W =
 26.5 -49.9 -44.0 -16.7
 29.4 -46.5  18.9  38.1
 33.9  30.0  -5.1 -50.3
-40.2 -17.0 -53.6  36.6
-27.3  50.4  -5.5  57.1
-45.8  29.1 -29.2 -48.1
 53.0 -33.9  19.1 -19.9
 -5.9 -31.0 -34.7  33.7
 -2.6  57.2  12.1 -14.6
-27.6  17.3  -9.7  53.9
  3.6 -44.0   5.8  19.0
 -4.9 -12.2  -3.5  -4.3
 24.5  13.4  18.2  17.0
 49.2 -30.0 -15.5  22.5
-28.1  -0.1  16.2   4.3
-51.4 -36.6  30.6  -9.7
Indices start at 1.
row 1 col 1 => 26.5
row 12 col 3 => -3.5
row 11 col 2 => -44.0
row 4 col 4 => 36.6
row 13 col 4 => 17.0
row 7 col 4 => -19.9
row 6 col 1 => -45.8
row 8 col 1 => -5.9
row 8 col 4 => 33.7
row 1 col 2 => -49.9
row 9 col 2 => 57.2
row 8 col 3 => -34.7
row 6 col 4 => -48.1
row 9 col 3 => 12.1
row 10 col 3 => -9.7
row 10 col 4 => 53.9
row 16 col 4 => -9.7
row 7 col 3 => 19.1
row 15 col 3 => 16.2
row 14 col 1 => 49.2
row 13 col 3 => 18.2
row 15 col 2 => -0.1
row 3 col 1 => 33.9
row 7 col 2 => -33.9
row 1 col 4 => -16.7
row 5 col 3 => -5.5
row 6 col 2 => 29.1
row 16 col 1 => -51.4
row 5 col 4 => 57.1
row 11 col 3 => 5.8
row 4 col 3 => -53.6

X =
 -8.3 -51.6  -1.6 -26.1 -55.1  12.4 -32.2 -35.6 -18.4 -37.6  14.7  -4.8  59.8  75.2
 30.6 -46.3  45.1 -12.3  51.2 -11.0  20.7   1.2  11.2  -9.8  -4.8 -10.1 -20.9  11.6
 60.4  -0.3  14.6  10.1  61.5 -52.3 -33.2 -13.8 -23.6 -18.9 -11.5  16.4 -44.5 -12.6
 47.7  -6.5  25.9   2.1  66.7 -59.9 -41.8 -37.0 -27.6 -19.5  21.5  20.1 -34.2  16.2
 -9.4 -10.5   1.3 -13.6 -30.8  -6.9 -32.3   8.7  -9.1  15.7 -12.6  -5.3  28.7  12.3
 22.1 -49.2  31.2  -8.7  30.6  -5.3  23.1   7.5  20.8 -12.7  -6.5 -21.4  -7.8  11.8
 -9.4 -43.4  30.6 -16.7 -12.3   1.8  51.0  12.7  24.3 -29.2 -21.5 -47.5  21.7  22.4
 20.2  -8.8  18.3  -2.1  34.4 -57.1 -20.0 -32.1 -22.9 -26.1  18.0   3.3 -16.9  17.6
 20.5 -42.9  37.2 -11.2  36.4 -14.5  27.4   9.6  17.1 -22.8 -20.4 -24.8   5.4  15.1
Indices start at 1.
(1, 1) = -8.3
(1, 8) = -35.6
(8, 10) = -26.1
(2, 11) = -4.8
(3, 1) = 60.4
(7, 13) = 21.7
(6, 12) = -21.4
(8, 11) = 18.0
(3, 6) = -52.3
(8, 5) = 34.4
(5, 9) = -9.1
(9, 7) = 27.4
(6, 2) = -49.2
(8, 2) = -8.8
(1, 7) = -32.2
(6, 10) = -12.7
(9, 10) = -22.8
(5, 6) = -6.9
(3, 7) = -33.2
(4, 4) = 2.1
(3, 5) = 61.5
(2, 13) = -20.9
(8, 13) = -16.9
(5, 12) = -5.3
(9, 8) = 9.6
(6, 6) = -5.3
(3, 11) = -11.5
(7, 8) = 12.7
(7, 3) = 30.6
(4, 12) = 20.1
(6, 13) = -7.8
(5, 5) = -30.8
(4, 9) = -27.6
(4, 13) = -34.2

M =
array([[  76.3,  116.6,  187.5,  -59.1,  -33.8,  133.0,  109.9,  -50.2,
         115.6,  -29.2, -121.0,   41.0,   54.3,   75.0],
       [ 227.9,    0.4,  212.8,  -94.0,  213.8,  101.1,  -28.8,  130.2,
         134.0,   73.6, -174.3, -213.3,  186.3, -186.5],
       [-176.2,  -39.9,  -15.2, -135.9,  -26.9,  145.8,  -85.4,  -89.0,
          53.4,  -62.6,  124.7,  126.1,   22.8,  -79.5],
       [  76.2,  -42.1,   18.5,   25.8,  155.2,  -21.5,  -58.7,  108.8,
          48.0,   75.9,  -88.6, -220.4,   88.2, -154.8],
       [  78.5, -155.2,  231.7, -122.8, -198.2,  222.2, -162.4, -125.2,
          96.3,  -51.8,  155.3,   51.0,  -43.1,  -89.5],
       [ 127.1, -144.3,  113.0,  -94.2,  -24.0,  138.0, -141.3,   44.3,
           7.0,   42.0,  275.4,  144.0,   -4.9,  -63.4],
       [ 152.7, -210.9,  112.5,   44.0,    2.0,   32.2, -209.5,   60.0,
          32.1,   66.7,  108.1, -210.4,   10.9, -198.0],
       [ -25.9,  184.6,   43.8,   -0.9,  141.0,   44.0,  155.0,   19.7,
         108.4,    3.0, -204.6,  -33.2,  136.6,   36.3],
       [ 308.3,   15.1,  276.2, -176.2,  247.6,  171.7,  -12.7,  165.9,
         142.4,   89.1, -112.5,  -82.5,  210.1, -156.3]])
Indices start at 1.
(1, 1): 76.3
(7, 8): 60.0
(9, 14): -156.3
(4, 7): -58.7
(4, 2): -42.1
(7, 11): 108.1
(6, 8): 44.3
(6, 3): 113.0
(4, 12): -220.4
(4, 4): 25.8
(3, 11): 124.7
(3, 8): -89.0
(1, 3): 187.5
(3, 14): -79.5
(4, 13): 88.2
(6, 10): 42.0
(3, 7): -85.4
(1, 6): 133.0
(6, 7): -141.3
(2, 5): 213.8
(9, 11): -112.5
(2, 8): 130.2
(7, 2): -210.9
(7, 4): 44.0
(9, 5): 247.6
(6, 14): -63.4
(4, 8): 108.8
(2, 10): 73.6
(2, 12): -213.3
(3, 5): -26.9
(7, 9): 32.1
(1, 7): 109.9
(9, 6): 171.7

m =
 -1.208    1.638   -4.664  -11.601    4.576   -0.828   -0.763
-11.977   -4.574    9.217  -23.800    4.861    1.834  -11.533
 20.289    6.605  -12.514   -2.391   -8.384   -6.898  -13.040
Indices start at 1.
row 1 col 1 => -1.208
row 3 col 3 => -12.514
row 2 col 2 => -4.574
row 3 col 1 => 20.289
row 3 col 2 => 6.605
row 3 col 5 => -8.384
row 2 col 3 => 9.217
row 1 col 4 => -11.601
row 1 col 2 => 1.638
row 3 col 4 => -2.391
row 2 col 7 => -11.533
